Each row comes from the steps of one walk. Every step used is in the known rows, and no mark comes twice. Write the walk behind each row, first mark first.
Known rows:
C-J-U-E-Z: [  74  -93  -15  108  374 -458  151 -219    4   23  -22   28  -46  -33
  339 -198  121  264   34  144   42  -51 -123  156  143 -202  -14  297
  -35   53   29   27  -21 -140 -167 -119   46   63 -225  -60  125   76]
S-Z-H-E-K-A-J: [  69 -160  -83   85 -225  278   -5   18  -39   -3  -64  225   68  199
   45  -20  137 -177    0   20  -56   16  -98   98  114 -289  -30   67
  104  169  -23 -158  -60  -99   -1  208   47 -253   49  -15  102   -6]
K-Z-H-E-S-J-A: [  44  -27   19  109  309 -147 -174   -5   51 -158 -112 -155  241   35
  355   39  -32    1   -4   86   85    1 -117  165  209 -176 -113  -87
  -20   89  -78 -112   64 -104  -98   38 -218 -240  298  -90  -40   46]
H-K-E-S-Z-J-A-U-C: [ 277  194  -88  122   52  -32  -43   22  175 -329  -55   38   95 -100
 -224 -352 -155  294  195  125   58 -208  -75  161  115  -79   -3 -169
  201  258  -81  -46 -104 -167  -72  -14 -171 -207 -100  -62  -48   57]
U-Z-J-A-K-E-S: [ 155  -48   -4  161 -229 -166 -256  -61   70 -123  -73    3   98   21
   20 -275 -150  -66  154  -11   -6  -58 -143  166  136 -120 -115  225
  248  116    7  130  -62   65   20  -63 -201 -112  303 -128   36  -19]
U-E-S-Z-H-K-A: [ 154 -256  -64  435  193  189  116  -39    8  -10  -22   88  108  171
  353  -67  -55  -21   -7  137  -78    1  -77  105   11  -42    8 -100
  196  121  -45  -74  -70 -195  -69  279 -153 -338  159   29   14 -148]
C-J-U-E-Z-H: [ 106  121 -157  201  136 -168  161   28  -81 -206  -59 -100   87  -12
  323  -37  137  256   31   16   33  -20  -93  109  105 -183  -17  162
 -122  131   39 -164    1 -183 -128   84  130  -11 -127 -116   79   18]
A-U-J-S-E: [  95  109   83   54  487 -292  -89  -10   24   56  -20  134  207   99
 -268 -215  -41  150  320  208  110  -75 -140  191  118 -155  -86  311
  -79  126  -98   68   40  -65 -288 -186 -155   55 -110 -232   46  199]
U-J-A-K-E-S-Z-H-C: [  48  235 -135  255 -392   84   89  156  108 -186 -132   23  230  -70
  209  105  167 -100   25  -10  -33   82  -33  149   50  115  -86  138
  160  113   -5 -335 -118  -50 -102  -96  -31 -196  -84  -77  182  -13]
U-H-Z-J-S-A: [ 261 -299  -54  175  606 -276  -31  133  103  123  -76  -56  167  -43
  388 -145 -169  132   29   68  -24  131 -171  255  111 -218   95  154
 -155  227 -142  -49   54 -276  -62  129 -150 -217  106 -186 -109   64]
J-A-K-E-Z-H: [  63   12 -170  194 -276   22   14  142  -50 -379  -90   61  148   57
  330   51  -47   -6   48 -106   -9   27  -86  105  114  -31  -66  110
  103  147   10 -161   15 -109    1  123   68    5  102 -126  -35  -13]
A-U-C-J: [ 282  421   88   43 -179 -201 -106 -235  -11 -183  -34 -195 -102  -72
 -334 -372  113  405  306  146   56 -223  -21  133   20 -284  -31   98
   -9   94   10 -110  -72 -123 -229   25  141  -73 -208   76   15  101]
A-U-E-Z-H-C-J-S: [ 144  415  -83  207  314 -315  -97  -87  -73  264  -28   84   47  -32
   85  -34   22  124  270   17    9  -49  -79  316   75   -2    2  437
    2   38   51   13   -8 -102 -217 -164  -15   31 -174  -51   95   29]
E-S-Z-H: [ 169   69  -87  274 -222  -84  232   98   28 -314  -66 -109  241   43
  472  -26   70  112  -30   95   15   62 -139  119  162 -168  -80  135
  -34  195  -43  -80   47 -163 -116  195  -69 -204   28 -244   57  -24]
J-A-K-E: [ 129 -204   29  171 -355   48 -190   53   -6 -295  -68   48   14   51
  183 -167 -195 -104  305  -14  -59   51  -47   58  100 -129  -98  171
  245   74  -66 -116  -71  125   22   59  100  -20  149   12  -62   34]
K-J-S-E-Z-H: [  31  159 -132  117   23 -129   30   81 -112 -176  -44  124  189  102
  225   40   31   45   66  -13   39 -129 -142  190  136  -54  -45  227
  -50  169   50  -88   81 -181  -91   -2  -99   77   19 -278   21   81]
U-C-J-A-K-Z: [ 130 -283  209  212 -596 -156 -304 -138   -4 -193  -73  -95  -78   95
 -187 -194  -78 -243  191   37   64 -191  -29   90   55 -132  -30 -142
  214   66 -106  -22  -43 -149 -193 -118  144 -126  264   63  -86   33]
H-Z-J-A-K-E-S: [ 143   37  -16  207 -220 -156 -171  -32   76 -173  -32   40   82  -15
  176 -200 -205  -62  109   -3  -14  -85 -138  168  153  -84 -131  272
  262   74   28  187  -35   52   -9 -172 -230 -151  261  -62    5   11]
A-U-E-Z: [  75 -235   10   90  266 -370  180 -135   38   -4  -24  173   10   -4
  151 -184   -6  291   32  135   11  -31 -101  169  127 -141  -49  267
   68  102  -57   63  -30 -100 -194 -124   26   66 -133  -30   57   58]
K-E-Z-J: [  51  369 -132  -22 -341 -373 -195 -221  -30  143   -1   24   24  -57
   -9 -102   91  159  132   -9   46  -87 -151  220  185 -215  -38  271
  100   90  164  -33  -33  -30   66  -95 -100  134  191 -202  -56  123]
Z-J-U-H-E-S-A-K: [ 257 -505  -24  262    7  -20  -96  150  126 -378  -89   -9   92   -3
    8 -233  -65 -200   93  108  -49  130 -126  121   79 -161  -57   24
   16  174 -104   -9 -104  -65  -52  101  -98 -345  154 -102   45    8]
C-J-U-E-S-Z-H: [ 170  222 -118  314   41 -156  196   62  -17 -222  -42 -186  163  -12
  378  -66  124  157   28  122   40   59 -130  117  181 -201  -38  140
 -120  180   19  -70  -10 -177 -152   66  -11 -180  -12 -227  197   -6]
U-E-K-Z-J-C: [ 143  183  184  113 -656 -465 -169 -155  -26  -17 -103 -141  117   20
   -4 -103  197  148  153   36   20 -137 -108  166   93 -283  -11   47
  -10  180    4  -14 -100 -123  137 -187 -123  -39  300 -167   22  138]
C-J-U-H: [ 326   15  -81  153  351 -258   10  -47  -63 -469  -98 -188 -141  -93
 -102  -81  132  201   50  198  115  -17  -21   -7   57 -421    6  -56
 -281  134   68 -172  -61 -210 -204  314  328 -120 -303  -22  -10   48]
A-K-E-S-Z-J-U-H: [ 279   79 -205  240   72 -260 -104    8   11 -451  -78  -10  -82 -126
 -304  -44   41   -1   51  164  103   40  -79   28  162 -310   -6  -41
 -128  201  125  -81 -126 -149  -92  125  107 -121   -9 -179   61   47]
C-J-S-Z-H-E-K: [  33 -174   41  116 -140 -248  114   22   21  -86  -52  103  174   86
  469  -27  250 -204   61  135 -130    0  -64  185  142  -13 -198  318
  -56  114   17  -69  -54 -184   -8  238  -72   -9  -56 -215    0   62]
J-S-E-K-A-U-Z-H-C: [  69   88 -196  156  -29   62    4  176   48  -20 -123   70  280   72
  113   57  145  -22   61   30  -81  -69  -37  123  -54  122  -36   64
   89  211  -77 -289  -90 -188 -101   23   43  -12 -239  -76  138  -62]
H-C-J-A-U-E-Z: [  17   -5  -19   69  388 -349   92 -125   11   86  -48  114    1  -56
  148  -96   60  255   28   73   14  -14  -65  218  108  -38  -28  209
   82   48   -4   11  -77 -115 -197 -232   23   69 -138   13  166   55]
C-J-A-U-Z-H-E-S: [ 163   91  -59  172  186 -128  -10   41   22 -177  -81 -163  205   55
  238 -192    0   44  -13    4    8  -89 -123  144   74  -32 -232  175
   72  134  -31  122  -31  -35 -198   20  -83 -290   83  -78  114  -49]
J-U-E-S: [ 245 -233   79  208  590 -284  182  -76   86 -183  -34 -176  105  -64
  429 -365  -13  306   74  250    7  -81 -152   94  121 -332  -60  279
  -22  118 -101  136  -13   16 -183   -5 -170 -231 -215  -66   60    9]
A-K-E-Z-H-C-J: [  40  567  -67  136 -551  -95 -149 -135 -115  -75  -54  -53  -45  -57
   52    9  245   -4  193  -38  -54  -62   -4  191   20   14  -70  320
   64    0  182 -245 -126  -34  -98 -158  129   40  -50   43  185   33]
H-E-K-A-U-C: [ 297  -76    6  125  -45   33   61  -57  168 -394  -63   24   77    2
 -291 -362   -8  279  181  223  -53 -240  -17  -19  -34 -134  -67  -89
  209  261 -183 -149 -103 -149 -203  158    5 -192 -270   83 -110   30]
K-E-Z-H-C-J-A: [  37  299  -46   45  256  -85 -115   16  -69  -71 -116 -201   85  -37
  439   46   80  108   84  -83   24   21  -34  185   78  -46  -28   22
   67    0   29 -181  -27 -103  -64   19   67  -41  -37    6   88   30]
E-K-A-U-Z: [ 238 -512  -31   86  -69 -120  -83  -33  123  142 -106   43  108  241
 -242 -285  -52   41   58   94   40  -81  -81   72  -23 -187  -46 -145
  180  225 -190  -10  -37 -274  -90  289  283  -44  -15  -10   30 -106]
C-J-A-K: [ 179 -358  125  172 -198    5 -165   27   13 -203 -114  -82   -4   96
   23 -158  -31  -66  260  -15   47   82  -39  157   51 -211  -77  -69
  105  -68 -109  -57  -34  -30  -89  223  133 -172   71   49    1   24]
Z-H-K-A-J-C: [ 219  115   19  184 -541  178  -31   36  -65 -232 -140   83  140  194
  172  -27   70   83   72  -83    9  -68 -114  143   10 -274   24  -60
   71  200  -46 -112  -51 -108  168   90  -32 -350   88   22   73    1]

Write each row's walk:
[ 142 -379   -3  309  -15  -47  -84  125   60  -47  -95  135   87   15
  121 -131  -51 -146  204    1 -104  178  -88  252   46   11   26  227
   41  103 -110 -123  -84 -107  -85  -33  -75 -152  116  -64  115    2] : U-E-Z-H-C-J-S-A-K
[ 101 -152 -117  341  273  167  -11  -29  -41  -12  -11  219  143  241
  308    3 -102 -101   48   84  -52  -74 -100  145   -2   53   15  -53
  200  114  -19  -26    1 -234  -51  229 -178 -183   96  -15  -63 -104] : J-S-E-Z-H-K-A
[ 166  105   29  259  340 -260   47  -85    6 -134  -28 -215   72  -96
  287 -235   74  149   61  180   -3 -145 -109  112   97 -187  -35  252
   -6  125    3   67  -72  -35 -213 -226 -120 -199 -102  -38  161  -12] : K-Z-H-C-J-U-E-S
[ 100  613  -55  232  -62 -104  -53 -137  -83   69  -26 -151   10  -64
  -36  -23  235  134  136   95  -40  -25  -16  169   29  -39  -26  201
   44   53  114 -136 -149  -87 -230 -201   39 -109  -22   46  315  -16] : K-A-U-E-S-Z-H-C-J
[ 121  306  120  253 -855 -302 -210 -140   39 -348 -127   17  225   81
   26   22  119  -49   96   81   19  -86 -135  164  139 -128 -152  139
    3  192    9  -54  -45  -48   55 -278 -304 -236  448 -116  111   88] : A-K-Z-H-E-S-J-C
[  88 -353   81    9  171 -214   32   50   22 -293  -94   77   54   22
  119  -48  192 -124   14  169  -90  -11   14  108   89 -101 -192   58
  -76  111   -4  -76 -128 -183  -51  301   74  -30 -103  -67  -50   70] : C-J-A-U-H-E-K
[  47    2  -33  250 -330   -4  -52   77 -105 -213  -75 -185  107  101
  283  -11   94 -183   71  -69  -36  -53  -33   46   35   12 -251  102
   30   79  -30 -171  -71  -16 -235   32  193 -236  175    2   22   21] : C-J-A-K-Z-H-E
[ 162   -5 -173  148  -72   87  116  226  109 -162 -146 -109  287  -21
  339  -50  106   98  -47    9  -71  -19  -65  135  -53   35  -32   55
   53  247 -123 -305  -74 -154  -95   52   69 -200 -249  -36  114  -89] : E-S-A-U-Z-H-C
[  31  356 -181  123  -42  -38   98  119   54  -98  -90  142  250  -35
   59  109  170   54   51   25    4  -63  -56  192   11  134  -62  235
   69  142    2 -250  -49 -119 -186 -193  -20  -19 -317  -83  113   41] : A-U-J-S-E-Z-H-C
[ 244  -73   62  -37  209  -23  -25   67  125 -411  -81   24  100  -29
 -322 -360  -62  293  236  189   48 -303  -39   92   62 -184   -6 -197
   96  253 -165 -129  -58 -197 -123   65  -74  -73 -268  -66  -77  141] : S-E-K-J-A-U-C
[ 278  146  106  245 -480  -40   18   17   87 -191 -135   43  199  133
 -322  -83   80  116  124   33  118  -56  -65  138  -30 -166  -47 -124
  115  188  -76  -72  -73 -189   24   14   33 -318   88    8   22   39] : Z-H-K-A-U-J-C
